Here is a tiny trained network, its code and every weight. The questions are about switching its units off for an input and a target symbol, where a switched-off unit gives its printed mean instead of its output.

import numpy as np


def w(rows, s, z=0):
    codes = np.array(rows[::2]) - 128.0
    scale = np.full(codes.shape[1], s)
    scale[-1] = z or s
    return codes * scale


def norm(h):
    return h / np.sqrt((h * h).mean(-1, keepdims=True) + 1e-5)


def softmax(a):
    e = np.exp(a - a.max(-1, keepdims=True))
    return e / e.sum(-1, keepdims=True)


def log_softmax(a):
    a = a - a.max(-1, keepdims=True)
    return a - np.log(np.exp(a).sum(-1, keepdims=True))


def net(x, mask):
    ids = ['ΓΘΛΞΣΦαζημτψ'.index(c) for c in x.split()]
    T = len(ids)
    res = E[ids] + P[:T]
    u = 0
    for l in range(2):
        r = norm(res)
        for j in range(3):
            rows = slice(4 * j, 4 * j + 4)
            q, k, v = (r @ M[l][rows].T for M in (Q, K, V))
            z = softmax(np.where(np.tri(T) > 0, q @ k.T / 4**0.5, -1e9)) @ v
            o = O[l][rows]
            res = res + np.where(mask[u + j], z, o[:, -1]) @ o[:, :-1]
        u += 3
    return log_softmax(norm(res)[-1] @ U[:, :-1].T + U[:, -1])


Q, K, V, O = {}, {}, {}, {}
E = w([
[74,158,123,81,82],'Γ',
[164,153,87,24,155],'Θ',
[165,151,47,164,142],'Λ',
[169,108,53,130,42],'Ξ',
[146,108,88,76,169],'Σ',
[169,140,123,88,153],'Φ',
[79,62,103,186,156],'α',
[125,101,130,171,74],'ζ',
[135,146,170,171,129],'η',
[119,94,95,130,155],'μ',
[49,133,113,3,140],'τ',
[91,151,126,118,153],'ψ',
],0.016)
P = w([
[110,114,55,229,136],'0',
[141,255,25,97,17],'1',
[114,173,46,125,43],'2',
[158,245,67,97,16],'3',
[101,127,40,101,72],'4',
[161,201,134,111,29],'5',
[121,68,121,97,98],'6',
[115,57,118,86,107],'7',
[111,30,132,91,120],'8',
],0.0074)
Q[0] = w([
[56,139,164,157,74],'L0H0',
[145,124,135,205,91],'L0H0',
[194,153,140,78,125],'L0H0',
[62,80,206,124,178],'L0H0',
[203,104,112,117,94],'L0H1',
[243,35,105,66,180],'L0H1',
[2,64,146,95,155],'L0H1',
[47,188,146,16,95],'L0H1',
[137,233,134,84,167],'L0H2',
[199,179,126,163,130],'L0H2',
[55,127,124,86,231],'L0H2',
[203,28,121,164,42],'L0H2',
],0.0081)
K[0] = w([
[69,110,131,104,87],'L0H0',
[159,148,171,38,66],'L0H0',
[161,62,64,138,116],'L0H0',
[4,203,92,117,105],'L0H0',
[178,152,100,114,148],'L0H1',
[177,121,101,119,226],'L0H1',
[3,32,97,92,131],'L0H1',
[56,194,124,1,85],'L0H1',
[203,179,127,68,190],'L0H2',
[172,86,180,135,45],'L0H2',
[2,96,149,71,190],'L0H2',
[224,94,100,233,62],'L0H2',
],0.0096)
V[0] = w([
[77,89,113,112,171],'L0H0',
[104,143,153,91,70],'L0H0',
[160,191,42,85,113],'L0H0',
[164,77,240,81,143],'L0H0',
[162,137,171,95,212],'L0H1',
[2,121,95,113,98],'L0H1',
[182,122,175,218,134],'L0H1',
[151,65,136,143,129],'L0H1',
[162,120,118,187,124],'L0H2',
[171,209,121,152,128],'L0H2',
[124,65,112,194,62],'L0H2',
[114,99,120,154,175],'L0H2',
],0.0079)
O[0] = w([
[102,127,140,174,133,102],'L0H0',
[112,125,110,53,145,102],'L0H0',
[128,106,134,83,161,250],'L0H0',
[131,81,11,167,96,2],'L0H0',
[67,147,140,169,67,98],'L0H1',
[159,118,253,110,131,109],'L0H1',
[123,154,46,78,163,75],'L0H1',
[102,237,96,135,125,102],'L0H1',
[150,96,132,87,56,143],'L0H2',
[122,23,146,113,134,174],'L0H2',
[182,140,95,78,98,147],'L0H2',
[161,169,169,146,77,95],'L0H2',
],0.0065,0.0078)
Q[1] = w([
[79,111,122,92,41],'L1H0',
[113,130,70,173,52],'L1H0',
[86,166,161,172,71],'L1H0',
[127,154,65,153,82],'L1H0',
[156,91,226,90,202],'L1H1',
[180,73,167,105,87],'L1H1',
[76,130,195,95,190],'L1H1',
[129,249,157,143,140],'L1H1',
[30,115,110,136,98],'L1H2',
[74,122,106,126,58],'L1H2',
[170,127,78,141,179],'L1H2',
[47,177,86,74,88],'L1H2',
],0.011)
K[1] = w([
[117,96,93,124,2],'L1H0',
[75,94,118,105,88],'L1H0',
[102,143,161,110,83],'L1H0',
[41,77,106,87,118],'L1H0',
[143,158,97,209,206],'L1H1',
[208,102,128,141,93],'L1H1',
[108,185,136,158,161],'L1H1',
[94,167,97,111,163],'L1H1',
[157,151,160,139,37],'L1H2',
[50,93,99,128,33],'L1H2',
[162,138,84,75,178],'L1H2',
[115,111,138,159,59],'L1H2',
],0.012)
V[1] = w([
[130,111,151,91,107],'L1H0',
[139,98,94,197,7],'L1H0',
[146,150,57,97,254],'L1H0',
[128,111,85,212,89],'L1H0',
[172,178,179,49,110],'L1H1',
[66,68,112,146,161],'L1H1',
[112,163,76,86,54],'L1H1',
[107,109,68,97,97],'L1H1',
[115,135,200,169,54],'L1H2',
[136,95,151,144,121],'L1H2',
[125,93,130,162,84],'L1H2',
[135,18,152,126,190],'L1H2',
],0.0075)
O[1] = w([
[186,99,115,156,85,137],'L1H0',
[188,95,112,38,139,92],'L1H0',
[69,178,108,131,137,252],'L1H0',
[167,162,161,27,95,88],'L1H0',
[61,99,201,253,97,179],'L1H1',
[186,183,140,138,216,42],'L1H1',
[89,97,75,93,33,135],'L1H1',
[42,164,111,114,186,140],'L1H1',
[169,112,195,90,155,12],'L1H2',
[155,127,108,73,150,126],'L1H2',
[190,106,123,12,188,59],'L1H2',
[189,159,75,109,127,225],'L1H2',
],0.0069,0.0041)
U = w([
[136,137,57,176,119,231],'Γ',
[172,118,142,151,136,5],'Θ',
[174,160,174,140,172,169],'Λ',
[163,131,122,160,146,21],'Ξ',
[151,80,115,114,83,117],'Σ',
[141,204,47,80,211,152],'Φ',
[252,109,110,86,180,145],'α',
[187,107,224,96,126,94],'ζ',
[155,150,118,164,150,4],'η',
[194,81,56,53,62,126],'μ',
[94,116,134,151,100,164],'τ',
[92,159,178,96,144,105],'ψ',
],0.012,0.003)

Each question gives the input, a string of symbols that net reads in full, and the target symbol t.
The units are the heads (4 rows each of Q, K, V and O). Each row of codes is followed by its name. A weight is (code - 128) times the scale printed after its matrix; where a second scale follows, it is the last column's (O and U).
mask holds one flag per head, layer by layer. A switched-off head (its flag False) gives its mean, the last column of its rows in O, instead of its output. The means were averaged over made-up inputs and are rounded, as every weight is.
A unit's drop is (log p(t) with every unit on - log p(t) with that unit switched off) / (log p(t) with every unit on - log p(t) with every unit switched off).
The circuit of an input: a set's keep is (log p(t) with only the set's units on - log p(t) with every unit switched off) / (log p(t) with every unit on - log p(t) with every unit switched off). Starting from all 6 units, units are removed one at a time, each time the one whose removal leaves the highest keep (on an exact tie, the one counted first), for as long as the keep stays at least 0.8.
circuit, biggest first: the units of the circuit, biggest drop first
unit that matters most: the unit with the biggest drop
heads that matter: for each layer, one digit per head in row order, 1 if its drop is at least 0.15 and else 0, layers parted by /
input η μ ψ α η Ξ Φ Φ Φ, target μ: circuit, biggest first => [L0H0, L0H2, L0H1, L1H0]
input Φ Φ α Λ Φ Φ η, target Φ: circuit, biggest first => [L0H1, L0H0, L1H1]
input Λ Ξ Ξ Φ Ξ Ξ η Φ Θ, target ψ: heads that matter => 111 / 000
input Σ η Φ μ Ξ η Ξ α α, target Λ: circuit, biggest first => [L1H1, L0H0, L0H1, L0H2]
input η η Ξ Φ Φ Φ ζ Θ η, target μ: circuit, biggest first => [L0H0, L0H2, L0H1]
input Ξ Φ Φ η Θ, target τ: circuit, biggest first => [L1H1, L1H0, L0H2]
input Σ η Θ η Ξ Ξ Φ η, target Λ: heads that matter => 101 / 110
input Λ Λ Λ Λ Φ Φ Φ, target ψ: circuit, biggest first => [L0H0, L1H0]
input η Λ Φ Γ Ξ μ Φ α, target μ: circuit, biggest first => [L0H0, L0H2, L1H0]
input α η Φ Ξ α, target α: circuit, biggest first => [L0H1, L1H1]
input ψ Φ Γ, target ζ: circuit, biggest first => [L0H1]
input μ α Φ Φ, target ζ: circuit, biggest first => [L0H0, L0H2, L0H1, L1H2]
input α ζ ζ η μ η Φ Ξ α, target α: circuit, biggest first => [L1H1, L0H2]
input α η Φ, target α: heads that matter => 100 / 010
input Λ Φ Φ, target ψ: heads that matter => 111 / 100
input Φ α Ξ τ α, target Φ: heads that matter => 111 / 010
input Ξ Φ Φ, target τ: heads that matter => 000 / 000
input α η ζ Γ Φ Φ Φ, target α: heads that matter => 110 / 010
input Ξ ζ Γ Σ, target τ: heads that matter => 001 / 010
input η Φ η η Λ Φ Θ Φ ζ, target μ: heads that matter => 101 / 000
input Ξ ψ Φ Γ η Φ, target τ: unit that matters most => L1H0
